Below is a small trained network, with its code and all its weights. Each question gives an input and a target symbol and asks what happens when units are switched off, that is, made to give their printed mean instead of their output.

import numpy as np


def w(rows, s, z=0):
    codes = np.array(rows[::2]) - 128.0
    scale = np.full(codes.shape[1], s)
    scale[-1] = z or s
    return codes * scale


def f(y):
    return y / 2 * (1 + np.tanh(0.7978845608 * (y + 0.044715 * y**3)))


def softmax(a):
    e = np.exp(a - a.max(-1, keepdims=True))
    return e / e.sum(-1, keepdims=True)


def log_softmax(a):
    a = a - a.max(-1, keepdims=True)
    return a - np.log(np.exp(a).sum(-1, keepdims=True))


def net(x, mask):
    ids = ['αγεζηξπσφω'.index(c) for c in x.split()]
    T = len(ids)
    res = E[ids] + P[:T]
    u = 0
    for l in range(3):
        q, k, v = (res @ M[l].T for M in (Q, K, V))
        z = softmax(np.where(np.tri(T) > 0, q @ k.T / 2**0.5, -1e9)) @ v
        res = res + np.where(mask[u], z, O[l][:, -1]) @ O[l][:, :-1]
        u += 1
        y = f(res @ A[l][:, :-1].T + A[l][:, -1])
        res = res + np.where(mask[u : u + 4], y, B[l][:, -1]) @ B[l][:, :-1]
        u += 4
    return log_softmax(res[-1] @ U[:, :-1].T + U[:, -1])


Q, K, V, O, A, B = {}, {}, {}, {}, {}, {}
E = w([
[44,129,181],'α',
[43,71,123],'γ',
[132,60,66],'ε',
[142,1,216],'ζ',
[61,136,169],'η',
[111,120,87],'ξ',
[156,157,99],'π',
[202,231,203],'σ',
[53,88,122],'φ',
[63,127,159],'ω',
],0.015)
P = w([
[84,93,2],'0',
[114,127,83],'1',
[112,140,123],'2',
[114,149,145],'3',
[115,151,159],'4',
[111,151,167],'5',
[112,153,174],'6',
[109,152,181],'7',
[110,148,180],'8',
[109,146,182],'9',
],0.0071)
Q[0] = w([
[157,1,210],'L0H1',
[95,86,185],'L0H1',
],0.011)
K[0] = w([
[180,1,111],'L0H1',
[150,54,203],'L0H1',
],0.0089)
V[0] = w([
[195,21,114],'L0H1',
[174,2,208],'L0H1',
],0.0091)
O[0] = w([
[79,179,196,177],'L0H1',
[141,80,254,251],'L0H1',
],0.0084,0.0022)
A[0] = w([
[128,204,55,18],'L0N1',
[250,216,181,6],'L0N2',
[18,253,196,165],'L0N3',
[240,183,193,111],'L0N4',
],0.0075,0.002)
B[0] = w([
[166,240,208,134],'L0N1',
[58,28,84,141],'L0N2',
[133,192,2,253],'L0N3',
[79,85,112,157],'L0N4',
],0.0072,0.0049)
Q[1] = w([
[114,169,91],'L1H1',
[6,87,96],'L1H1',
],0.013)
K[1] = w([
[199,212,225],'L1H1',
[3,31,194],'L1H1',
],0.007)
V[1] = w([
[1,46,148],'L1H1',
[107,102,46],'L1H1',
],0.0049)
O[1] = w([
[253,246,89,252],'L1H1',
[89,119,179,155],'L1H1',
],0.0059,0.0047)
A[1] = w([
[7,51,134,1],'L1N1',
[102,169,97,71],'L1N2',
[182,113,100,234],'L1N3',
[86,110,144,196],'L1N4',
],0.015,0.0039)
B[1] = w([
[192,148,54,207],'L1N1',
[161,69,89,252],'L1N2',
[6,113,75,214],'L1N3',
[64,125,194,216],'L1N4',
],0.016,0.0029)
Q[2] = w([
[253,105,191],'L2H1',
[95,213,177],'L2H1',
],0.022)
K[2] = w([
[105,251,26],'L2H1',
[228,191,148],'L2H1',
],0.015)
V[2] = w([
[86,212,110],'L2H1',
[231,254,149],'L2H1',
],0.0087)
O[2] = w([
[76,249,157,137],'L2H1',
[77,57,106,3],'L2H1',
],0.012,0.0066)
A[2] = w([
[146,114,212,254],'L2N1',
[103,101,253,109],'L2N2',
[152,132,159,226],'L2N3',
[215,92,138,94],'L2N4',
],0.012,0.0072)
B[2] = w([
[57,2,98,254],'L2N1',
[205,241,122,212],'L2N2',
[24,141,153,250],'L2N3',
[254,217,227,158],'L2N4',
],0.016,0.0039)
U = w([
[102,254,46,186],'α',
[43,126,148,234],'γ',
[119,67,168,109],'ε',
[122,170,186,43],'ζ',
[171,189,107,25],'η',
[148,134,94,70],'ξ',
[144,127,120,104],'π',
[134,127,66,3],'σ',
[154,145,128,106],'φ',
[171,175,113,73],'ω',
],0.011,0.0049)

Each question gives the input, a string of symbols that net reads in full, and the target symbol t.
The units are the heads (2 rows each of Q, K, V and O) and the neurons (one row each of A and B). Each row of codes is followed by its name. A weight is (code - 128) times the scale printed after its matrix; where a second scale follows, it is the last column's (O, A, B and U).
mask holds one flag per unit, layer by layer, with each layer's heads first. A switched-off unit (its flag False) gives its mean, the last column of its rows in O or B, instead of its output. The means were averaged over made-up inputs and are rounded, as every weight is.
A unit's drop is (log p(t) with every unit on - log p(t) with that unit switched off) / (log p(t) with every unit on - log p(t) with every unit switched off).
top k neurons: the k neurons with the biggest drops, biggest first
k most important neurons of layer l: the k neurons of layer l with the biggest drops, biggest first
drop of u: that unit's drop, to one decimal
input φ ω ω φ ζ ω η ξ ω η, target η: top 3 neurons => (L0N3 L2N4 L1N4)
input φ ε φ ζ σ γ π ε α, target α: top 3 neurons => (L1N4 L1N3 L2N1)
input ξ ζ ξ ε α α α φ σ, target σ: top 3 neurons => (L1N1 L1N3 L0N2)
input φ ξ γ α ω ω ε ε ξ, target γ: top 2 neurons => (L0N3 L1N1)
input ε π γ π, target γ: top 3 neurons => (L0N1 L1N1 L0N3)
input α ε η η α ω ε ω α ε, target γ: top 3 neurons => (L0N3 L1N2 L2N2)
input φ ε γ ζ γ η σ, target σ: top 3 neurons => (L1N3 L0N2 L1N1)
input π ω π ζ α ξ ε, target ε: top 3 neurons => (L1N1 L0N3 L1N3)
input π σ ω ω ξ π π, target γ: top 3 neurons => (L0N3 L0N1 L1N1)
input σ ω α φ ε ε ξ ω σ, target γ: top 2 neurons => (L2N2 L1N1)
input ξ α ξ φ α ε ε ξ π γ, target α: top 4 neurons => (L1N1 L0N1 L0N3 L2N1)
input π ε η σ ε γ, target α: top 2 neurons => (L1N1 L0N3)
input α η ε ζ, target ζ: 2 most important neurons of layer 1 => (L1N3 L1N1)
input σ ε σ, target γ: top neuron => (L0N1)
input ξ α ε ζ ε, target ε: top 4 neurons => (L1N1 L0N3 L2N1 L1N3)
input π σ ω α ε ξ ε ε γ ζ, target ζ: top 3 neurons => (L2N2 L2N4 L1N3)
input ε ζ ω, target ω: drop of L1N1 => 0.0
input φ ω ε γ η ζ π σ ε α, target α: drop of L0N4 => 0.3
input η ω ω ξ ε ε ε ξ, target γ: drop of L2N2 => 0.6
input ε ε ξ ω ε ξ ξ α ε, target γ: drop of L2N2 => 0.1
